Below are the code and all the weights of a small trained network. Each question names an input and a target symbol and asks about switching units off, where a switched-off unit gives its printed mean instead of its output.

import numpy as np


def w(rows, s, z=0):
    codes = np.array(rows[::2]) - 128.0
    scale = np.full(codes.shape[1], s)
    scale[-1] = z or s
    return codes * scale


def norm(h):
    return h / np.sqrt((h * h).mean(-1, keepdims=True) + 1e-5)


def f(y):
    return np.maximum(y, 0)


def softmax(a):
    e = np.exp(a - a.max(-1, keepdims=True))
    return e / e.sum(-1, keepdims=True)


def log_softmax(a):
    a = a - a.max(-1, keepdims=True)
    return a - np.log(np.exp(a).sum(-1, keepdims=True))


def net(x, mask):
    ids = ['ΘΞΨβεσφ'.index(c) for c in x.split()]
    T = len(ids)
    res = E[ids] + P[:T]
    q, k, v = (norm(res) @ M[0].T for M in (Q, K, V))
    z = softmax(np.where(np.tri(T) > 0, q @ k.T / 4**0.5, -1e9)) @ v
    res = res + np.where(mask[0], z, O[0][:, -1]) @ O[0][:, :-1]
    y = f(norm(res) @ A[0][:, :-1].T + A[0][:, -1])
    res = res + np.where(mask[1:9], y, B[0][:, -1]) @ B[0][:, :-1]
    return log_softmax(norm(res)[-1] @ U[:, :-1].T + U[:, -1])


Q, K, V, O, A, B = {}, {}, {}, {}, {}, {}
E = w([
[187,205,55,96],'Θ',
[198,189,100,203],'Ξ',
[175,131,250,139],'Ψ',
[221,57,139,157],'β',
[177,163,234,48],'ε',
[194,115,101,44],'σ',
[35,44,60,177],'φ',
],0.014)
P = w([
[152,57,80,138],'0',
[170,111,122,123],'1',
[150,106,120,126],'2',
[149,94,127,115],'3',
[129,173,158,106],'4',
[211,9,94,114],'5',
],0.012)
Q[0] = w([
[29,102,95,235],'h1',
[200,241,209,180],'h1',
[2,208,185,96],'h1',
[150,37,195,134],'h1',
],0.0081)
K[0] = w([
[175,152,124,61],'h1',
[116,69,90,85],'h1',
[248,64,94,158],'h1',
[106,186,78,130],'h1',
],0.013)
V[0] = w([
[82,50,197,199],'h1',
[175,58,19,2],'h1',
[74,99,195,21],'h1',
[251,34,196,154],'h1',
],0.0098)
O[0] = w([
[76,14,157,196,167],'h1',
[134,23,32,38,254],'h1',
[82,135,242,1,37],'h1',
[213,4,162,148,240],'h1',
],0.0087,0.0065)
A[0] = w([
[115,143,135,134,75],'n1',
[6,92,99,157,239],'n2',
[152,124,174,106,186],'n3',
[140,153,90,153,253],'n4',
[35,99,165,105,191],'n5',
[110,169,162,115,132],'n6',
[71,97,90,114,18],'n7',
[87,118,194,178,68],'n8',
],0.023,0.0024)
B[0] = w([
[123,140,126,151,128],'n1',
[3,141,91,179,255],'n2',
[121,192,160,124,176],'n3',
[136,200,153,136,227],'n4',
[25,198,146,133,168],'n5',
[117,171,174,119,128],'n6',
[69,125,122,96,216],'n7',
[69,134,194,190,146],'n8',
],0.028,0.0069)
U = w([
[167,202,1,53,30],'Θ',
[202,190,57,232,110],'Ξ',
[137,82,197,211,1],'Ψ',
[182,15,76,177,176],'β',
[141,159,161,59,175],'ε',
[161,88,29,34,145],'σ',
[44,128,60,163,248],'φ',
],0.0083,0.0028)

Each question gives the input, a string of symbols that net reads in full, and the target symbol t.
The units are the heads (4 rows each of Q, K, V and O) and the neurons (one row each of A and B). Each row of codes is followed by its name. A weight is (code - 128) times the scale printed after its matrix; where a second scale follows, it is the last column's (O, A, B and U).
mask holds one flag per unit, heads first, then neurons. A switched-off unit (its flag False) gives its mean, the last column of its rows in O or B, instead of its output. The means were averaged over made-up inputs and are rounded, as every weight is.
A unit's drop is (log p(t) with every unit on - log p(t) with that unit switched off) / (log p(t) with every unit on - log p(t) with every unit switched off).
The circuit of an input: a set's keep is (log p(t) with only the set's units on - log p(t) with every unit switched off) / (log p(t) with every unit on - log p(t) with every unit switched off). Starting from all 9 units, units are removed one at a time, each time the one whose removal leaves the highest keep (on an exact tie, the one counted first), for as long as the keep stays at least 0.8.
units of the circuit, in order: the units of the circuit, biggest drop first
unit that matters most: the unit with the biggest drop
top k neurons: the k neurons with the biggest drops, biggest first
drop when u is switched off: that unit's drop, to one decimal
input β Ξ Ψ Ξ, target Ψ: units of the circuit, in order => [h1 n2]
input ε σ Ξ, target σ: units of the circuit, in order => [h1 n2]
input φ β Ξ φ Ξ β, target Ξ: unit that matters most => h1
input Ξ φ Ξ Ψ σ, target σ: units of the circuit, in order => [n2 n4]
input σ Θ Ξ β, target Ξ: units of the circuit, in order => [h1 n7]
input Θ ε φ Ξ β, target β: units of the circuit, in order => [n2 n4]
input Ξ β Θ Ξ ε, target Ξ: units of the circuit, in order => [h1 n7]
input ε Ξ σ, target Ξ: top 2 neurons => [n7 n4]
input Ξ σ β Ψ, target β: units of the circuit, in order => [h1 n4 n2]
input φ β β σ σ φ, target σ: units of the circuit, in order => [h1 n2]
input φ β Ψ, target Ψ: top 3 neurons => [n2 n7 n4]
input Θ ε φ φ ε β, target ε: units of the circuit, in order => [h1 n2]
input φ Ξ β φ β σ, target β: top 3 neurons => [n2 n4 n5]
input φ Θ φ β Ξ Ξ, target Ξ: units of the circuit, in order => [n2]
input σ φ φ Ξ Ψ β, target Ψ: top 2 neurons => [n3 n8]
input ε β Ψ ε σ, target ε: top 2 neurons => [n3 n2]
input φ Ξ β, target β: drop when n2 is switched off => 0.4
input φ Ξ β φ Ξ φ, target Ξ: drop when n2 is switched off => 0.0
input Θ β ε β, target ε: drop when n5 is switched off => -0.1
input φ Θ Ψ, target Ψ: top neuron => [n2]
